Here is a tiny trained network, its code and every weight. The questions are about switching its units off for an input and a class, where a switched-off unit gives its printed mean instead of its output.

import numpy as np


def w(rows, s, z=0):
    codes = np.array(rows[::2]) - 128.0
    scale = np.full(codes.shape[1], s)
    scale[-1] = z or s
    return codes * scale


def f(y):
    return np.maximum(y, 0)


def log_softmax(a):
    a = a - a.max(-1, keepdims=True)
    return a - np.log(np.exp(a).sum(-1, keepdims=True))


def net(x, mask):
    res = np.array(x, float).reshape(1, 6) / 4 @ E
    y = f(res @ A[0][:, :-1].T + A[0][:, -1])
    res = res + np.where(mask, y, B[0][:, -1]) @ B[0][:, :-1]
    return log_softmax(res[-1] @ U[:, :-1].T + U[:, -1])


A, B = {}, {}
E = w([
[171,160,186,175,111,134,136,96,42,137,119],'x0',
[98,50,159,102,57,90,130,142,139,141,214],'x1',
[160,135,177,98,112,128,207,157,175,200,254],'x2',
[190,80,223,166,213,84,93,86,77,85,111],'x3',
[45,163,157,124,92,196,157,100,106,120,149],'x4',
[69,142,73,206,196,87,178,116,93,158,145],'x5',
],0.0059)
A[0] = w([
[102,106,165,119,68,141,99,113,79,113,105,205],'neuron 0',
[124,124,123,176,185,115,171,123,99,150,156,237],'neuron 1',
[252,124,172,113,148,113,112,132,149,135,130,66],'neuron 2',
[74,97,71,91,114,120,118,152,216,125,155,252],'neuron 3',
[101,186,56,123,83,149,165,141,152,157,136,212],'neuron 4',
[139,117,198,99,129,132,122,125,158,120,152,181],'neuron 5',
[57,180,74,127,140,149,127,120,131,117,82,164],'neuron 6',
],0.02,0.0014)
B[0] = w([
[118,190,179,136,101,153,86,147,82,54,142,179],'neuron 0',
[118,203,122,191,151,73,134,128,132,143,175,201],'neuron 1',
[251,139,151,115,106,183,179,142,173,105,84,228],'neuron 2',
[183,34,73,45,104,100,113,109,148,141,91,247],'neuron 3',
[121,100,147,59,84,168,181,125,135,156,181,249],'neuron 4',
[89,153,133,85,100,157,144,123,106,136,176,193],'neuron 5',
[149,165,119,197,144,211,173,145,144,155,62,231],'neuron 6',
],0.015,0.013)
U = w([
[179,142,94,168,176,146,60,129,97,62,2,252],'0',
[131,51,65,162,144,32,65,127,132,151,100,108],'1',
[164,142,181,104,93,170,178,147,168,133,180,74],'2',
[128,49,76,49,86,161,146,121,156,183,127,129],'3',
[9,119,179,103,88,131,65,130,70,93,197,116],'4',
[1,131,93,185,246,97,93,81,122,135,103,87],'5',
[95,188,134,194,121,173,161,153,99,157,144,47],'6',
[100,163,115,161,135,52,122,112,94,159,214,215],'7',
],0.0067,0.0032)

Each question gives the input, the list of numbers given to net, and the class t.
The units are the neurons (one row each of A and B). Each row of codes is followed by its name. A weight is (code - 128) times the scale printed after its matrix; where a second scale follows, it is the last column's (A, B and U).
mask holds one flag per neuron, in row order. A switched-off neuron (its flag False) gives its mean, the last column of its row in B, instead of its output. The means were averaged over made-up inputs and are rounded, as every weight is.
A unit's drop is (log p(t) with every unit on - log p(t) with that unit switched off) / (log p(t) with every unit on - log p(t) with every unit switched off).
The circuit of an input: a set's keep is (log p(t) with only the set's units on - log p(t) with every unit switched off) / (log p(t) with every unit on - log p(t) with every unit switched off). Starting from all 7 units, units are removed one at a time, each time the one whose removal leaves the highest keep (on an exact tie, the one counted first), for as long as the keep stays at least 0.8.
circuit, biggest first: the units of the circuit, biggest drop first
most important unit: the unit with the biggest drop
k most important neurons: the k neurons with the biggest drops, biggest first
input [-1,-5,-5,6,1,5], class 5: circuit, biggest first -> (neuron 2; neuron 1)
input [-5,0,8,7,2,5], class 7: circuit, biggest first -> (neuron 1; neuron 6)
input [-1,-3,-2,1,3,8], class 6: 2 most important neurons -> (neuron 6; neuron 3)
input [2,7,0,4,-8,7], class 7: 2 most important neurons -> (neuron 1; neuron 6)
input [8,-3,-2,-8,5,3], class 6: circuit, biggest first -> (neuron 6)
input [5,-3,-5,-7,4,-6], class 6: circuit, biggest first -> (neuron 6; neuron 3)
input [-1,7,-4,6,-5,3], class 7: circuit, biggest first -> (neuron 6; neuron 3)
input [7,-3,0,5,2,6], class 7: circuit, biggest first -> (neuron 1; neuron 6)
input [5,0,-8,-4,-6,4], class 0: 2 most important neurons -> (neuron 4; neuron 5)
input [7,-8,3,1,-1,8], class 6: 2 most important neurons -> (neuron 3; neuron 6)
input [4,-7,8,3,7,2], class 7: circuit, biggest first -> (neuron 6; neuron 1; neuron 2)
input [8,-1,-1,5,3,0], class 6: 2 most important neurons -> (neuron 3; neuron 1)
input [5,-7,-2,-2,8,-2], class 6: circuit, biggest first -> (neuron 3; neuron 6)
input [-4,-4,0,4,6,-1], class 0: 2 most important neurons -> (neuron 4; neuron 1)
input [-3,-2,6,7,0,8], class 7: circuit, biggest first -> (neuron 1)
input [1,3,2,-3,-2,8], class 7: 3 most important neurons -> (neuron 1; neuron 2; neuron 6)
input [-1,-2,-6,5,-2,8], class 5: 3 most important neurons -> (neuron 2; neuron 1; neuron 4)
input [-4,2,-4,7,8,5], class 0: 3 most important neurons -> (neuron 4; neuron 5; neuron 0)
input [5,-1,-6,-2,6,-3], class 0: 4 most important neurons -> (neuron 4; neuron 5; neuron 1; neuron 6)
input [6,-8,0,-5,8,2], class 6: most important unit -> neuron 6
